Here is a tiny trained network, its code and every weight. The questions are about switching its units off for an input and a class, where a switched-off unit gives its printed mean instead of its output.

import numpy as np


def w(rows, s, z=0):
    codes = np.array(rows[::2]) - 128.0
    scale = np.full(codes.shape[1], s)
    scale[-1] = z or s
    return codes * scale


def norm(h):
    return h / np.sqrt((h * h).mean(-1, keepdims=True) + 1e-5)


def f(y):
    return y / 2 * (1 + np.tanh(0.7978845608 * (y + 0.044715 * y**3)))


def log_softmax(a):
    a = a - a.max(-1, keepdims=True)
    return a - np.log(np.exp(a).sum(-1, keepdims=True))


def net(x, mask):
    res = np.array(x, float).reshape(1, 6) / 4 @ E
    u = 0
    for l in range(4):
        y = f(norm(res) @ A[l][:, :-1].T + A[l][:, -1])
        res = res + np.where(mask[u : u + 7], y, B[l][:, -1]) @ B[l][:, :-1]
        u += 7
    return log_softmax(norm(res)[-1] @ U[:, :-1].T + U[:, -1])


A, B = {}, {}
E = w([
[123,192,59,161],'x0',
[230,131,115,126],'x1',
[148,235,34,35],'x2',
[148,33,149,59],'x3',
[137,35,105,254],'x4',
[153,114,207,90],'x5',
],0.0059)
A[0] = w([
[151,117,49,29,29],'0.n0',
[254,99,239,134,202],'0.n1',
[95,67,161,70,51],'0.n2',
[139,60,23,15,183],'0.n3',
[55,174,76,88,109],'0.n4',
[149,86,240,119,1],'0.n5',
[185,104,152,35,146],'0.n6',
],0.0083,0.0019)
B[0] = w([
[135,192,173,136,169],'0.n0',
[89,32,142,14,253],'0.n1',
[141,199,151,174,166],'0.n2',
[152,152,186,223,200],'0.n3',
[70,208,102,199,178],'0.n4',
[74,150,192,112,196],'0.n5',
[163,179,255,50,194],'0.n6',
],0.0092,0.0048)
A[1] = w([
[106,253,115,80,98],'1.n0',
[22,151,99,140,124],'1.n1',
[180,45,150,65,100],'1.n2',
[27,97,153,103,207],'1.n3',
[85,145,78,96,75],'1.n4',
[88,162,150,24,122],'1.n5',
[152,171,134,13,253],'1.n6',
],0.0071,0.0027)
B[1] = w([
[149,144,121,126,233],'1.n0',
[149,166,113,172,175],'1.n1',
[106,173,122,172,207],'1.n2',
[141,161,58,187,239],'1.n3',
[2,203,162,109,115],'1.n4',
[106,89,146,167,202],'1.n5',
[101,117,173,171,252],'1.n6',
],0.009,0.0035)
A[2] = w([
[218,45,132,189,225],'2.n0',
[126,137,154,199,51],'2.n1',
[95,169,83,96,240],'2.n2',
[75,1,26,158,67],'2.n3',
[80,119,225,176,171],'2.n4',
[64,80,104,130,26],'2.n5',
[66,73,160,63,2],'2.n6',
],0.0096,0.0023)
B[2] = w([
[188,78,23,133,216],'2.n0',
[141,123,170,115,157],'2.n1',
[2,106,114,151,163],'2.n2',
[224,63,35,205,217],'2.n3',
[186,75,82,71,253],'2.n4',
[189,158,122,116,138],'2.n5',
[58,105,124,106,175],'2.n6',
],0.0056,0.0055)
A[3] = w([
[100,141,163,156,39],'3.n0',
[29,240,80,139,125],'3.n1',
[129,75,144,255,185],'3.n2',
[180,25,56,203,199],'3.n3',
[109,67,152,93,188],'3.n4',
[136,19,184,6,7],'3.n5',
[122,215,209,125,151],'3.n6',
],0.008,0.0016)
B[3] = w([
[173,129,129,152,128],'3.n0',
[112,164,76,255,222],'3.n1',
[171,77,94,77,196],'3.n2',
[191,116,47,14,253],'3.n3',
[10,136,66,94,169],'3.n4',
[31,148,108,117,227],'3.n5',
[172,84,133,139,200],'3.n6',
],0.0096,0.0058)
U = w([
[159,27,7,121,142],'0',
[176,155,207,112,61],'1',
[103,186,67,245,208],'2',
[33,42,165,66,230],'3',
[142,43,42,78,3],'4',
],0.013,0.0024)

Each question gives the input, the list of numbers given to net, and the class t.
The units are the neurons (one row each of A and B). Each row of codes is followed by its name. A weight is (code - 128) times the scale printed after its matrix; where a second scale follows, it is the last column's (A, B and U).
mask holds one flag per neuron, layer by layer. A switched-off neuron (its flag False) gives its mean, the last column of its row in B, instead of its output. The means were averaged over made-up inputs and are rounded, as every weight is.
A unit's drop is (log p(t) with every unit on - log p(t) with that unit switched off) / (log p(t) with every unit on - log p(t) with every unit switched off).
The circuit of an input: a set's keep is (log p(t) with only the set's units on - log p(t) with every unit switched off) / (log p(t) with every unit on - log p(t) with every unit switched off). Starting from the 12 units with the biggest drops (on a tie, the unit counted first), units are removed one at a time, each time the one whose removal leaves the highest keep (on an exact tie, the one counted first), for as long as the keep stays at least 0.8.
circuit, biggest first: the units of the circuit, biggest drop first
unit that matters most: the unit with the biggest drop
k most important neurons: the k neurons with the biggest drops, biggest first
top k neurons in layer l: the k neurons of layer l with the biggest drops, biggest first
drop when u is switched off: that unit's drop, to one decimal
input [-2,3,3,7,5,1], class 3: circuit, biggest first	0.n6, 2.n3, 3.n5
input [4,7,-7,-6,-2,7], class 3: circuit, biggest first	0.n1
input [0,4,-4,3,4,8], class 3: 2 most important neurons	0.n5, 0.n1
input [-7,-5,8,2,-8,-2], class 1: circuit, biggest first	0.n3, 0.n0, 3.n5
input [-6,0,4,0,1,2], class 3: top 2 neurons in layer 0	0.n1, 0.n4
input [5,-3,6,2,7,1], class 2: top 4 neurons in layer 2	2.n4, 2.n3, 2.n0, 2.n2
input [2,-8,4,5,4,8], class 1: 2 most important neurons	0.n2, 0.n1
input [0,-4,-3,-4,2,6], class 4: 2 most important neurons	0.n6, 3.n3
input [1,-4,-3,-6,3,7], class 4: 2 most important neurons	3.n3, 3.n1
input [-3,7,5,6,8,4], class 3: 3 most important neurons	0.n1, 0.n6, 2.n3
input [5,7,2,6,0,-2], class 1: top 2 neurons in layer 0	0.n0, 0.n6
input [-6,-6,7,-3,7,-5], class 2: top 2 neurons in layer 0	0.n4, 0.n1
input [0,8,8,-2,1,0], class 1: drop when 1.n3 is switched off	0.3
input [-5,0,5,-1,-1,5], class 1: unit that matters most	0.n6
input [-1,-3,-2,4,-7,-4], class 1: drop when 0.n6 is switched off	0.2
input [8,-7,-6,-1,3,7], class 0: drop when 0.n6 is switched off	0.1
input [3,0,4,-4,7,2], class 4: top 2 neurons in layer 1	1.n2, 1.n3
